Here is a tiny trained network, its code and every weight. The questions are about switching its units off for an input and a target symbol, where a switched-off unit gives its printed mean instead of its output.

import numpy as np


def w(rows, s, z=0):
    codes = np.array(rows[::2]) - 128.0
    scale = np.full(codes.shape[1], s)
    scale[-1] = z or s
    return codes * scale


def f(y):
    return np.maximum(y, 0)


def softmax(a):
    e = np.exp(a - a.max(-1, keepdims=True))
    return e / e.sum(-1, keepdims=True)


def log_softmax(a):
    a = a - a.max(-1, keepdims=True)
    return a - np.log(np.exp(a).sum(-1, keepdims=True))


def net(x, mask):
    ids = ['αβδεζηλμξπσφψ'.index(c) for c in x.split()]
    T = len(ids)
    res = E[ids] + P[:T]
    r = res
    for j in range(2):
        rows = slice(2 * j, 2 * j + 2)
        q, k, v = (r @ M[0][rows].T for M in (Q, K, V))
        z = softmax(np.where(np.tri(T) > 0, q @ k.T / 2**0.5, -1e9)) @ v
        o = O[0][rows]
        res = res + np.where(mask[j], z, o[:, -1]) @ o[:, :-1]
    y = f(res @ A[0][:, :-1].T + A[0][:, -1])
    res = res + np.where(mask[2:14], y, B[0][:, -1]) @ B[0][:, :-1]
    return log_softmax(res[-1] @ U[:, :-1].T + U[:, -1])


Q, K, V, O, A, B = {}, {}, {}, {}, {}, {}
E = w([
[165,233,168,155,74,173,74,64],'α',
[91,189,61,135,106,182,52,72],'β',
[187,224,64,164,119,194,82,145],'δ',
[63,190,42,103,147,126,108,91],'ε',
[146,237,194,108,123,99,35,178],'ζ',
[170,241,116,158,133,121,229,78],'η',
[89,181,31,107,169,124,37,204],'λ',
[63,207,66,103,179,52,231,65],'μ',
[135,203,38,169,107,200,135,58],'ξ',
[159,161,129,145,151,43,153,190],'π',
[45,158,200,65,168,43,132,142],'σ',
[80,158,202,133,148,103,181,75],'φ',
[61,131,254,53,117,119,36,116],'ψ',
],0.0099)
P = w([
[202,161,78,86,159,71,98,109],'0',
[149,192,73,89,112,76,115,123],'1',
[120,195,153,239,250,86,65,84],'2',
[176,192,139,42,137,170,126,117],'3',
[95,150,96,132,70,101,131,150],'4',
[73,183,173,249,228,131,87,133],'5',
[118,178,179,53,136,211,145,150],'6',
[73,146,123,138,63,152,151,187],'7',
],0.015)
Q[0] = w([
[178,5,107,81,64,140,164,128],'head 0',
[108,85,149,215,133,97,110,129],'head 0',
[132,57,124,188,121,105,132,129],'head 1',
[99,163,115,141,81,95,138,163],'head 1',
],0.017)
K[0] = w([
[163,210,90,122,159,58,85,76],'head 0',
[164,48,178,97,204,168,122,100],'head 0',
[191,155,138,85,252,154,105,94],'head 1',
[67,190,150,131,148,190,149,151],'head 1',
],0.014)
V[0] = w([
[125,132,153,113,96,136,6,178],'head 0',
[88,104,190,88,143,82,156,120],'head 0',
[98,131,142,90,91,159,120,79],'head 1',
[78,117,79,95,162,121,108,137],'head 1',
],0.018)
O[0] = w([
[149,126,161,166,54,95,9,105,188],'head 0',
[107,190,83,43,168,124,55,109,196],'head 0',
[167,68,134,111,176,111,128,57,30],'head 1',
[50,50,97,135,147,141,46,178,254],'head 1',
],0.015,0.0038)
A[0] = w([
[94,155,143,193,214,178,182,130,52],'neuron 0',
[127,130,48,168,115,210,123,74,216],'neuron 1',
[124,150,65,70,169,124,184,128,192],'neuron 2',
[191,51,181,227,53,121,177,81,125],'neuron 3',
[169,11,107,94,124,127,140,18,254],'neuron 4',
[240,131,107,39,149,157,202,121,6],'neuron 5',
[70,143,220,128,130,218,128,120,200],'neuron 6',
[84,159,86,43,27,159,191,247,63],'neuron 7',
[94,50,94,68,126,173,185,160,206],'neuron 8',
[78,136,135,162,186,88,72,90,6],'neuron 9',
[80,111,110,97,2,119,149,160,144],'neuron 10',
[120,66,83,5,73,116,92,127,30],'neuron 11',
],0.0078,0.0059)
B[0] = w([
[254,34,163,76,111,113,16,174,203],'neuron 0',
[125,128,181,121,152,32,151,183,175],'neuron 1',
[96,92,125,117,93,207,50,149,255],'neuron 2',
[66,106,167,16,147,180,163,117,214],'neuron 3',
[141,159,74,129,156,14,174,99,178],'neuron 4',
[21,183,202,215,134,134,152,26,163],'neuron 5',
[155,128,38,173,95,46,136,175,217],'neuron 6',
[155,57,93,124,62,94,158,19,250],'neuron 7',
[175,189,100,223,195,153,175,87,197],'neuron 8',
[171,147,149,118,78,219,240,124,235],'neuron 9',
[146,195,48,127,116,195,108,143,213],'neuron 10',
[234,87,124,195,182,137,190,163,190],'neuron 11',
],0.0082)
U = w([
[154,172,180,49,115,105,155,96,41],'α',
[83,23,138,102,127,65,101,120,187],'β',
[107,131,162,110,87,201,153,151,64],'δ',
[124,131,136,255,184,65,136,180,161],'ε',
[132,167,190,129,84,152,79,94,73],'ζ',
[132,114,167,197,113,168,149,91,118],'η',
[80,81,125,175,102,184,88,143,1],'λ',
[122,63,83,156,147,178,114,99,56],'μ',
[152,132,141,123,162,121,204,153,173],'ξ',
[148,143,50,105,67,125,159,116,161],'π',
[167,113,91,26,166,146,90,192,137],'σ',
[48,224,118,122,192,132,137,89,238],'φ',
[200,109,134,130,146,81,99,77,94],'ψ',
],0.0087,0.0067)

Each question gives the input, a string of symbols that net reads in full, and the target symbol t.
The units are the heads (2 rows each of Q, K, V and O) and the neurons (one row each of A and B). Each row of codes is followed by its name. A weight is (code - 128) times the scale printed after its matrix; where a second scale follows, it is the last column's (O, A, B and U).
mask holds one flag per unit, heads first, then neurons. A switched-off unit (its flag False) gives its mean, the last column of its rows in O or B, instead of its output. The means were averaged over made-up inputs and are rounded, as every weight is.
A unit's drop is (log p(t) with every unit on - log p(t) with that unit switched off) / (log p(t) with every unit on - log p(t) with every unit switched off).
The circuit of an input: a set's keep is (log p(t) with only the set's units on - log p(t) with every unit switched off) / (log p(t) with every unit on - log p(t) with every unit switched off). Starting from the 12 units with the biggest drops (on a tie, the unit counted first), units are removed one at a time, each time the one whose removal leaves the highest keep (on an exact tie, the one counted first), for as long as the keep stays at least 0.8.
circuit, biggest first: the units of the circuit, biggest drop first
unit that matters most: the unit with the biggest drop
k most important neurons: the k neurons with the biggest drops, biggest first
which heads matter: for each layer, one digit per head in row order, 1 if its drop is at least 0.15 and else 0, layers parted by /
input π β π φ, target β: most important neuron	neuron 3
input β π π φ β δ, target σ: which heads matter	10
input β π φ π δ, target δ: circuit, biggest first	head 0; neuron 3
input π φ β π π π φ ε, target ε: which heads matter	01
input π π π φ, target π: which heads matter	01
input β π σ φ φ π σ, target φ: which heads matter	11
input π σ π α, target σ: circuit, biggest first	head 0; head 1
input ξ π π φ σ μ, target σ: circuit, biggest first	head 0; neuron 0
input φ π σ α φ β, target σ: which heads matter	10
input σ π π π, target π: circuit, biggest first	head 1; neuron 7
input ψ π ψ, target ζ: which heads matter	10
input π φ π φ δ ε β, target δ: circuit, biggest first	neuron 3; head 0
input β ψ ξ π σ, target σ: which heads matter	11
input π ζ σ φ, target ζ: which heads matter	10
input π π η η φ, target φ: unit that matters most	head 1
input π ψ φ σ, target ψ: which heads matter	11
input φ π ξ, target σ: which heads matter	10
input φ μ π λ, target μ: which heads matter	10
input π ξ φ φ φ π, target σ: circuit, biggest first	head 0; neuron 0
input ζ π π λ, target π: which heads matter	01
input π π σ β β, target β: which heads matter	11
input ε σ δ φ, target σ: circuit, biggest first	head 0; head 1
input ξ β ξ ε λ ζ σ, target λ: which heads matter	11
input β ξ ε π β μ σ η, target η: 2 most important neurons	neuron 5; neuron 8
input π π φ ζ σ φ π ξ, target ξ: 3 most important neurons	neuron 3; neuron 1; neuron 2
input ξ ψ π, target ζ: circuit, biggest first	head 0
input ζ ψ π π ψ μ π, target ψ: circuit, biggest first	head 1; head 0
input ζ φ β λ π α, target ε: circuit, biggest first	neuron 6; neuron 3
